Rows and whether each has a hidden trait (one of two labels; each part has its own)
[ -7  -9  16   3  -5   8  -3 -15  29   4 -18   3   8  48  -6   7  -1 -25
 -21   9  -7  -9  25  -6   9   2  20 -17  -7  -6  14  -5  -6 -10  -1 -16
  -2   1  -3  -4 -18   3  -7  11  -3  29  -6   0 -12  -1 -48   5 -60] -> P
[ -4   2  30  -2 -10   4  -7  -6  22  -1  -9 -14 -31  40  -8  -4 -10 -15
  -6  16  -4  -9  44  -1  -1   5 -24   4  -2   0 -11  35 -10  -6  -1 -14
   1   3  -2   4 -26  -1  -3 -19  -7   6  -5 -18 -12  -3 -75  12 -59] -> L
[  1   0 -35   0  -8   2   2   9  30  -2  -8  13 -48  -3  -2 -41 -19 -26
 -66   0   0 -10  24  -3  -1   7 -85  20  -8   4  17  72   2  -1   0   8
   0  -3   3   1  37   0  -2 -71  15  16  -1 -23  12  -2 -19  20 -32] -> L
[  1  11  25  -2 -11   4  -2 -15  31   0  -3 -17 -27  17  -4 -13 -23  15
  39  21  -3  10   2  -2  -6   5   8  32   4  -1 -29   1  -9   0  -3  -3
   3   4   6   0 -61  -7  -3  -9 -39 -27  -6  -6 -19  -6 -48 -11 -55] -> L
[  1  31 -66  -1   4   3   2  -8  17  11 -14   6  11  -3   1  -1  13   0
  81 -40  -1  12 -33   0   2  -4  44 -11  -2  -3 -13 -46  -4  10   2 -10
   0   1   1 -13  -6   1  -3 -29   2  22   9  18   0  -5 -13 -22  -7] -> P
[  0  10  19  -1  -8   5  -2 -15  23   0  -6 -13 -30  15  -4  -4 -29  16
  24  23  -4   6   2  -4  -6   6  10  33   2  -1 -32  12  -6  -1  -3  -5
   2   3   6   0 -60  -7  -5 -13 -40 -31  -5  -7 -18  -7 -58  -9 -51] -> L
[ -7  27  -6   5  -2   8 -10  -2   3  -2  -2 -17 -40  11 -12   4   2 -24
  52   4  -6 -12   8  -2 -12   1 -34  -5  -5  -4   1  17  -6   3   0 -36
   2  -5  -1  -5 -24   1  -2 -25 -11   0  11  -9  -6  -4 -63   2 -31] -> L
[ -5  16 -37   8   7   5  -3  -6  56   1  -9  26  36  -8   0  -5  -2 -18
   7  -2  -3  -6 -36 -16  -8   0  35  19  -4  -9  12 -37   4   4   1   0
  -3 -19   6 -14 -31  -9  -8  21 -46 -18   6  12  -1   0  18  -9  34] -> P
[ -8  -1  22  12  14   7   0  -6   8  -4   4  -2  43 -16   4  15   9  12
 -29  12  -5  -7 -28 -10  -2   1  34  -6  -1  -8  16 -17  12  -1   1  -2
  -2 -14   5 -11 -30   1  -8  65 -27 -39  14  14   8   3  64 -19  64] -> P
[ -4 -11 -29   5  11  -1   2  10 -24   0   0  12  26 -25   2   9  35 -21
 -41 -22   1 -10   5   2   8  -3 -15 -34  -9  -1  29   8  11   0   3  -2
  -3  -6  -3  -2  55   9   0   8  55  27  10   6  23   5  49  10  48] -> P
[ -1  31 -79   5   7   6   3   1  50   6 -13  27  17 -38   2 -24   3 -19
  13 -28  -1  -4 -41  -9  -1   0  -6   7  -8  -6   1  -7   7   9   4   5
  -2 -14   7 -16  20  -3  -7 -26 -13  14  13  14  14  -3  26  -9  26] -> P
[ -6  15 -15   8   8   5   0  15 -34  -7  11 -23 -16 -40  -1  -9  14 -14
 -48   2  -2 -13   1   4  -4   3 -71 -10 -13   0   5  75  14   5   5 -12
   1  -5   4  -1  63  11  -1 -29  22  -2  17 -14  23   2  18   6  44] -> L
[  2  23 -61   1   1  -2  -3  17  19  -1  -3  15 -46 -27  -4 -31   5 -33
   3 -12   2 -11  -7  -1 -11   0 -81  12  -4   3   5  47   4   8   3  -9
   0  -9   1  -4  47  -2   3 -76  13  22   8 -14  17  -1 -16  16  25] -> P
[  0   5 -31   5  10  -1   6   4 -16   2   7   5  38 -38   8   1   9  14
  20 -15   1   4 -32  -1   3  -2  25  -8  -2  -2   9 -23  11   6   2  11
  -1  -6   4  -5  34   3  -1  17   3  -9  10  19  17   2  68 -13  65] -> P

[ -3 -35 -43  19  -4 -17   0   8  30 -46  25  -8 -17  18 -27   7   7   2
  44  17 -18 -43  -5   5  -3 -30  15 -15  -7  31  -3  15  57  58 -10 -19
  25  17  -3] -> Hb
[  1   3 -10  -1  11   2   7  -8  -4 -16 -25 -13 -16   9  40   5   7  -4
  12 -25   0  53 -11  -5  14   0  -8  11   3  38  -1 -19  45 -23 -27  30
  -7  -5 -53] -> Hb
[ 55   8 -70  48 -39 -19 -19  14   1  -8  10  -1 -23   1 -10   9  -6  30
   5 -16 -15  16 -10   8 -12 -25 -19 -10  24  30 -21  -3  31  57 -27 -10
 -11   8  -7] -> Cz
[ 56  -4 -75  16  -7  71  27   4  -6 -15 -21   1 -10 -19   3   0  -6  11
   6 -27   8  61  23  36  14 -13  14   9 -12 -18 -15  -2  44 -17 -28 -25
   0  32 -55] -> Cz
[ 56  16 -48  47  12   8   5  19  49   5  25 -65 -13 -18 -19   5   0  14
   4  -3 -30   6 -11 -25   0 -26  -2 -17  -4  -1 -26   6  58 -12 -27  -9
 -11  -8 -15] -> Cz
[ 10 -22 -21  48 -13  64  -2   9   3  -2 -26 -51 -17 -14 -11  17  -1   8
   4  -1  12 -22 -17  15 -20 -23   5 -14 -10 -20 -28  21  19  17  12 -34
  15  16  -2] -> Cz
[  0 -24 -52  18 -14 -24  16   8  -2  24  13  15 -10  -3  14   0  21  -3
  22 -29  26   9   1  -1  33   8 -27 -20 -13 -47   1  26  53 -10 -13  -1
 -14 -11 -36] -> Cz
[  4 -19 -33  13   7 -41  34  12  26  37 -27  -1 -13  28 -10 -28 -28  -3
  10 -27  15  -3 -18  -2 -14   3 -58   4  -9 -92 -27  15  60  -9   4 -19
   5 -11 -35] -> Hb
[ 21  -1 -25  -7 -13 -21   4   7  -1 -22 -18 -58  27 -17 -29  14  15  20
   7 -11  29  25   0 -18 -12  -8   4 -11  16 -13 -12  10  62 -19 -18 -33
 -16  -2 -44] -> Hb
[ 74  -5  14  37  -9 -30  31  15  30  30   0 -40 -20 -13  19  35  -9  14
  16   7  31 -10 -13  25  -7 -25  -7   2  50  -8 -32  46  54 -30 -30 -12
   3  30  -4] -> Hb
[ 17  -6  29  45   3 -27  -2  18  25  -1  -7  22  23  -5  12   1  -6  -9
  21   3   1  -8 -14   6 -10  18  23  28   1  85  42  11  31  15  18  -2
  -7  18 -34] -> Hb
[ 20 -25  22 -10  -4 -18   4  -6   8  15 -13  -3  36  27  -5  12  -4  14
  -5 -17 -21 -15 -12  -7  15 -16  -5  -5   8  84  27  28  36 -14   3 -16
  24  38  -8] -> Hb
[-13 -31 -17  19   6 -17  -2   0   2 -59 -18 -16  -2  31 -19   7  -2   1
  10 -19  40  40 -10  -4 -15  -1 -20 -19 -10  33  24  17  -1  -2  -8  20
   2   8 -47] -> Hb
[  8 -34 -32  19  -2 -23   0   9  -5  19  -1  -6 -20  -6 -13  50   7  -4
  24  26 -17 -20  36 -27 -15 -24   7 -11  18   3 -23 -21  76 -14   9  -8
  24 -14  -1] -> Cz
[  1   4   6   8  32 -37  27   9  52  45 -23  13 -20 -12  -7  -7  -1  -7
   8  -5 -34   5  14  10   9  11 -40  21  46 -61 -28  38  58   2   7 -14
  10 -18   7] -> Cz
[  8 -30 -67  21  -8  -8  19  18   4 -16 -23 -34 -14  23 -31  46  -4  -1
   0  -8  -7  11  -4   7  -2 -23 -38 -10   0   4  -3  16  41 -13  -8  47
 -13   4 -24] -> Hb
[ 49  17 -30  28  25 -39  56  12  14  13  -1  -5  -9 -21   8   2  -4  -2
  62   2 -42   0  25  14  -7  48 -38  26   5 -33 -37  33  61   0 -12 -17
 -17  -4 -15] -> Hb
[-17 -15 -39  44 -41  -7 -23   5 -10 -10   8  17 -16 -18 -13  16  24  15
  -3  -2 -18   4  11  20 -12 -31   4  -3  34  48 -15  21  33  40 -16   8
 -11  40 -25] -> Cz
[-25   4 -54   6 -34   4 -28  10  -1 -12   3  18 -10 -19  24  -4   6 -12
 -15  10 -25  75  19  -3  -9  22  15   3   7 100   0   7  15 -18 -20 -28
  -7 -20 -14] -> Cz
[  6 -21  21   3   9  68  18 -12  -4 -54 -21 -19 -17 -14 -16  13  22  -1
  35   4   0   9 -14  36  10 -12 -16 -22 -18 -24  -7  30  -8  -3  -3  24
  18  15 -44] -> Hb
[ 41 -31  43  -1  30  19   1  -1  24  -3  -1  21  30 -14 -10 -33   5  -8
  13   3 -21 -42  -6   8  -4 -13 -17 -16  27  -9 -22  14  62  10  -2 -23
  14   0  13] -> Hb

[ -2 -13  -9 -22  11  -8  -9   2  -5  25  13  -3  16  -7   2   8  17] -> (35)
[  1 -53   0 -30   7  -4 -13   4   4  26  14  -3  10  -4  -1   1   6] -> (33)
[ -3   0   9   0 -14   1 -11   3   7  -6 -14  -2 -10  14  -5 -35 -25] -> (33)
[ -4 -48  15 -25   5   8 -13   1   5  30  12   0  -7   8  -3   4  -5] -> (33)
[-13  50  -5  19  -7  -7   1  -4  -2 -21 -14   0   4  -4  -1 -19  -2] -> (35)
[-13 -22  17 -15   3   4 -12   0   5  27   4   2 -12  11  -8 -13  -7] -> (33)
[ -1 -62   7 -33   6   6 -13   3   4  29  14  -2   0   1  -3   8   2] -> (33)
[-11  -3   6  -2  -9   4  -9  -2   4   2 -13  -3  -9   7  -7 -21 -16] -> (35)
[ -4   8   2   9 -17  -3  -7   2   7 -17 -21  -2  -1   3   1 -41 -25] -> (35)
[  8 -28  -2 -15  -4 -12 -14   9   5   8   4  -4  11   1   4 -28  -9] -> (35)
[ -2  22  -2  12 -15  -9  -6   2   4 -20 -17  -2   3   0   4 -37 -19] -> (35)
[  1 -12 -14 -25  13  -6  -7   3  -9  25  17  -4  19  -8   4  20  21] -> (35)
[-15   8  10  -7  -6   5  -8  -4   3   9 -11  -1 -15  12 -12 -15 -14] -> (33)
[-17 -47   8 -34  13  15  -8  -7  -2  42  12   0  -8  -1  -9  36  12] -> (33)
[  0  -7   7   0 -14  -2 -12   4   8  -7 -13  -3  -5  11  -2 -35 -25] -> (35)
[ -9 -18  -3 -16   5  -5 -10   0   0  23   3  -3   8  -4  -4  -2   6] -> (35)
[ -6 -36  13 -21  -2   2 -15   5   6  24   4   0 -10  12  -7 -20 -10] -> (33)
[ 15 -39   5 -12 -15  -8 -18  14  11  -6  -2  -5   5  11   6 -49 -29] -> (35)
[ -6  28 -11   1   5  -5   0  -4  -7   1  -1  -4  12  -6   1  10   9] -> (35)
[-13   3   1   1  -8   3  -6  -5   2  -1 -17  -4  -1   0  -7 -14 -13] -> (35)
[  9 -77  12 -31   4  10 -13   5   6  27  19  -1   0   6   6  13  -7] -> (33)
[ 24 -16 -13 -18  -4 -16 -12  17  -1  -1  15  -5  22   2  16 -24  -4] -> (35)
[ 13 -16  -6 -15   1 -16 -14  11   2  11  11  -4  18   0  10 -21  -2] -> (35)
[ 19 -18 -12 -20   2 -14 -11  14  -1   9  17  -5  21  -1  13 -12   2] -> (35)
[-18   1   4  -4  -3   6  -5  -7   1  10 -14  -3  -8   3 -12  -5  -8] -> (35)
[ 23 -10  -7  -4  -9 -18 -13  14   4 -11   5  -5  19   5  15 -35 -15] -> (35)
[-10 -42   9 -28   3   6 -14   1   3  32   7   0  -7   6  -8  -1   0] -> (33)
[ 13 -24 -10 -24   6 -13 -10  11  -2  17  18  -4  20  -3  10  -4   8] -> (35)
[ -7 -31   4 -17  -4   0 -13   3   4  15  -3  -3  -1   4  -6 -18 -10] -> (33)
[  3  -5 -11 -18   8  -9  -8   5  -6  17  12  -4  17  -6   6   5  13] -> (35)
[-13   3   6  -4  -7   5  -8  -4   3   5 -13  -3  -8   7 -10 -18 -14] -> (33)
[-21 -45   7 -32  16  17  -5 -11  -3  44  11   0  -7  -4 -12  45  17] -> (33)
[ -2 -50   3 -29   4   0 -14   3   4  24  10  -3   4  -2  -3  -1   4] -> (33)
[-14 -43   8 -33   8  10 -11  -3   1  36   8   0  -6   1 -10  14   7] -> (33)
[ -2  34  -1  18 -16 -10  -4   4   5 -25 -16  -1   5   1   4 -42 -17] -> (35)
[ -1  -3 -16 -24  13  -5  -4   2 -11  24  16  -4  18 -10   3  24  22] -> (35)
[-14   2  12  -5  -5   5  -9  -2   4  12  -9   0 -15  13 -14 -15 -12] -> (33)
[ -2 -55   4 -27   0  -3 -15   6   6  22   6  -3   3   1  -2 -15  -4] -> (33)
[ -9  27  -2  15 -15  -6  -4  -1   4 -20 -22  -1   1  -1   0 -37 -18] -> (35)
[ 10 -40  -4 -25   5 -13 -15   9   3  19  17  -3  16  -2   4 -10   4] -> (35)
[  6  24  -2  17 -16 -14  -6   7   6 -28 -13  -2   8   3   9 -47 -22] -> (35)
[ -1 -19  -1 -13  -2  -6 -12   3   3   9  -1  -4   7  -1   0 -18  -6] -> (35)
[  9 -55  -1 -30   7  -8 -14   7   4  23  21  -3  15  -4   4   6   9] -> (35)
[ 13 -50  14 -23 -11  -6 -22  17  12  12   9  -1  -3  18   3 -45 -24] -> (33)
[-18 -27  15 -21   7   8 -10  -4   3  34   6   1 -12   8 -10   3   0] -> (33)
[ 10  13 -13  -3  -2  -9  -4   6  -4  -7   4  -5  15  -1   9  -6   0] -> (35)
[ 16 -81   5 -33   1  -2 -16  10   9  20  20  -3   9   2   7  -6  -4] -> (33)
[ -5 -53   8 -33   5   7 -14   2   4  31  10  -1  -4   3  -5   0   0] -> (33)
[  9  10  -8   5  -3 -11  -5   4  -1 -10   0  -4  14   0   8 -14  -5] -> (35)
[ -7 -47  10 -30   4   8 -15   1   3  32  10   0  -6   6  -6   8   0] -> (33)
[ -5 -52  13 -28   6   9 -12   0   3  32  12   0  -6   7  -3   9  -2] -> (33)
[  1 -59   8 -32   1   3 -16   5   6  26  13  -2  -1   5  -1  -7  -4] -> (33)
[ 10 -79   8 -34   3   5 -14   7   7  25  18  -2   3   3   4   8  -3] -> (33)
